Look-ups in named tables: a row name and a column name give one cell, copied from the table.

Kan
cols = Lut, Votom, Ritobuz, Pavasor, Bomokul, Lamarum
Tonotov: [3178, 7354, 3470, 7076, 869, 2903]
Vazas: [4956, 229, -2011, -8201, 5004, 1639]
Robinuz: [1109, -7161, -2285, -8849, -3881, 7615]
Rig: [-1105, 7578, -4565, -2267, -1875, 2691]
Vasov: [1936, 2316, 720, 2092, -7147, -389]
Fud: [1004, -5682, 3459, -2687, 3998, 3878]
Vam: [5679, -3965, -2508, -521, -831, 891]
Tadok: [3439, -1404, -955, 5028, -1825, 4185]
Fab: [2027, -4572, 4333, -240, -4990, 2257]
Sov: [1987, 3019, 1600, 2028, 1424, 1012]
Muv: [-2761, 3002, 2051, -826, 1808, -3007]
Gatup: [-297, 1289, -3380, 5350, 3514, 6694]
Lol: [1760, 4162, 4973, 558, 1730, 4055]
Mivarag: [5681, 767, -1266, -185, 3472, 3941]

Pavasor of Vam is -521
Lamarum of Vasov is -389
Lut of Tonotov is 3178
Lut of Gatup is -297
Bomokul of Muv is 1808
Bomokul of Fab is -4990
Bomokul of Rig is -1875
Lamarum of Fab is 2257
Bomokul of Vasov is -7147
Lamarum of Lol is 4055
Pavasor of Muv is -826
Ritobuz of Lol is 4973
Ritobuz of Vasov is 720
Which row has the largest Pavasor? Tonotov

Table Sokilaz
         Pupemi   Bamab  Befasas     Vad   Serid     Gur
Zop        9692   -7658   -20685  -74546  -99778  -31396
Deg       -8176  -41596     5035  -20527  -25068  -25792
Gufebas   14058  -29219    28826  -50227  -36035   14995
Gep      -32225  -15351     1359   55214  -34866   46623
Bur      -35657  -12254    -2690  -42231  -51233    3958
Mel      -42891   -4798   -68179  -44345  -60164  -29357
Fipifez  -18144   -8797   -50806  -74694  -71241  -32497

What is the Serid of Mel in Sokilaz?
-60164
What is the Bamab of Deg in Sokilaz?
-41596
What is the Bamab of Bur in Sokilaz?
-12254
What is the Befasas of Deg in Sokilaz?
5035
What is the Pupemi of Gufebas in Sokilaz?
14058
What is the Vad of Gep in Sokilaz?
55214
What is the Befasas of Gufebas in Sokilaz?
28826
What is the Vad of Fipifez in Sokilaz?
-74694
What is the Serid of Gufebas in Sokilaz?
-36035
What is the Pupemi of Zop in Sokilaz?
9692
What is the Gur of Fipifez in Sokilaz?
-32497
What is the Gur of Deg in Sokilaz?
-25792

Table Badota
	Zamapip	Teb	Nop	Botasir
Fonipa	251	106	66	61
Bis	100	107	110	64
Pasi	36	164	120	60

Teb of Bis is 107
Nop of Pasi is 120
Zamapip of Bis is 100
Botasir of Pasi is 60
Zamapip of Pasi is 36
Botasir of Fonipa is 61
Teb of Pasi is 164
Nop of Bis is 110
Botasir of Bis is 64

Mik.tsv
	Derevom	Vegolef	Fus	Fidi	Pafon	Talim	Susud	Bipup
Lufi	192	104	103	175	68	87	109	121
Zev	146	115	91	191	48	67	62	118
Betev	35	119	75	140	58	56	17	101
Kitiro	70	78	107	8	148	133	146	78
Miz	148	114	88	191	49	64	63	120
Botose	65	121	76	164	50	52	20	107

Fus of Lufi: 103
Derevom of Lufi: 192
Pafon of Lufi: 68
Susud of Lufi: 109
Talim of Kitiro: 133
Derevom of Betev: 35
Fidi of Lufi: 175
Vegolef of Botose: 121
Pafon of Botose: 50
Talim of Lufi: 87
Vegolef of Betev: 119

Sufer =
	Zupog	Doliga
Sufudin	7.288	5.421
Tumu	4.185	5.089
Nikeva	5.243	5.948
Pomi	2.908	4.848
Pivikoz	4.708	5.809
Vel	7.907	7.100
Kezuku	4.424	5.529
Neb	4.069	5.011
Kibabe	0.893	4.261
Renul	5.228	6.202
Vir	5.513	7.264

Zupog of Vir: 5.513
Zupog of Kezuku: 4.424
Zupog of Sufudin: 7.288
Doliga of Pivikoz: 5.809
Doliga of Sufudin: 5.421
Zupog of Vel: 7.907
Doliga of Nikeva: 5.948
Doliga of Vir: 7.264
Zupog of Renul: 5.228
Zupog of Kibabe: 0.893

Table Rap
cols = Gil, Lifarin, Gom, Mol, Siz, Ruk, Vel, Guzu, Kilop
Nuri: [187, 162, 184, 124, 147, 153, 163, 243, 168]
Kuvuzil: [158, 177, 179, 136, 149, 154, 245, 182, 173]
Zaranur: [149, 155, 147, 162, 161, 174, 128, 139, 152]
Sename: [131, 154, 135, 160, 159, 156, 221, 188, 161]
Sab: [141, 161, 166, 150, 155, 160, 166, 156, 158]
Ler: [129, 150, 178, 147, 159, 159, 156, 193, 161]
Nenesab: [157, 143, 145, 175, 166, 159, 132, 15, 150]
Sudiset: [171, 174, 155, 156, 169, 160, 176, 66, 140]

Kilop of Zaranur: 152
Guzu of Zaranur: 139
Gom of Sudiset: 155
Kilop of Sename: 161
Mol of Sudiset: 156
Guzu of Sename: 188
Siz of Zaranur: 161
Kilop of Sudiset: 140
Kilop of Sab: 158
Vel of Ler: 156
Vel of Sab: 166
Ruk of Nenesab: 159
Gil of Kuvuzil: 158
Lifarin of Sename: 154
Gil of Zaranur: 149
Kilop of Ler: 161
Ruk of Kuvuzil: 154
Vel of Sudiset: 176
Lifarin of Sab: 161

Zadazo =
cols = Zuf, Gopepe, Guges, Fopaz, Panid
Nirat: [119, 118, 122, 63, 38]
Lituleg: [116, 101, 131, 89, 33]
Povuvi: [42, 160, 58, 27, 130]
Gige: [119, 13, 100, 154, 154]
Kesa: [61, 90, 3, 153, 79]
Nifudiz: [111, 53, 130, 82, 94]
Zenib: [66, 55, 67, 117, 225]
Bov: [92, 61, 141, 84, 124]
Pavak: [72, 106, 56, 134, 2]
Mor: [116, 11, 111, 146, 161]
Vidab: [58, 96, 45, 149, 16]
Vike: [91, 38, 79, 135, 167]
Bolu: [103, 171, 167, 12, 7]

Pavak, Fopaz -> 134
Zenib, Panid -> 225
Povuvi, Fopaz -> 27
Kesa, Fopaz -> 153
Zenib, Zuf -> 66
Bov, Guges -> 141
Kesa, Panid -> 79
Bov, Zuf -> 92
Bov, Panid -> 124
Vidab, Fopaz -> 149
Nirat, Guges -> 122
Nifudiz, Zuf -> 111
Bolu, Fopaz -> 12
Vidab, Guges -> 45
Lituleg, Panid -> 33
Which row has the largest Gopepe? Bolu

Rarokav
         Ter  Riludir  Fugobi  Luv  Tilo  Kel
Satirit   70      145     159  155   180  150
Tarum    157      181     175   71   129  219
Bavumok  150      155     144  154   160  161
Govel    137      200     208  129   154  218
Boveru    37      160     151  155   188  143
Meperem  155      173     169   99   136  190
Zese     153      151     152  155   158  161

What is the Luv of Meperem in Rarokav? 99
What is the Fugobi of Tarum in Rarokav? 175
What is the Luv of Tarum in Rarokav? 71
What is the Kel of Bavumok in Rarokav? 161
What is the Kel of Govel in Rarokav? 218
What is the Ter of Satirit in Rarokav? 70
What is the Tilo of Satirit in Rarokav? 180
What is the Kel of Meperem in Rarokav? 190
What is the Luv of Zese in Rarokav? 155
What is the Riludir of Govel in Rarokav? 200
What is the Ter of Meperem in Rarokav? 155
What is the Ter of Zese in Rarokav? 153
What is the Riludir of Boveru in Rarokav? 160
What is the Luv of Boveru in Rarokav? 155
What is the Tilo of Tarum in Rarokav? 129
What is the Riludir of Bavumok in Rarokav? 155
What is the Riludir of Satirit in Rarokav? 145
What is the Fugobi of Zese in Rarokav? 152
What is the Tilo of Govel in Rarokav? 154
What is the Fugobi of Meperem in Rarokav? 169
Which row has the largest Tilo? Boveru

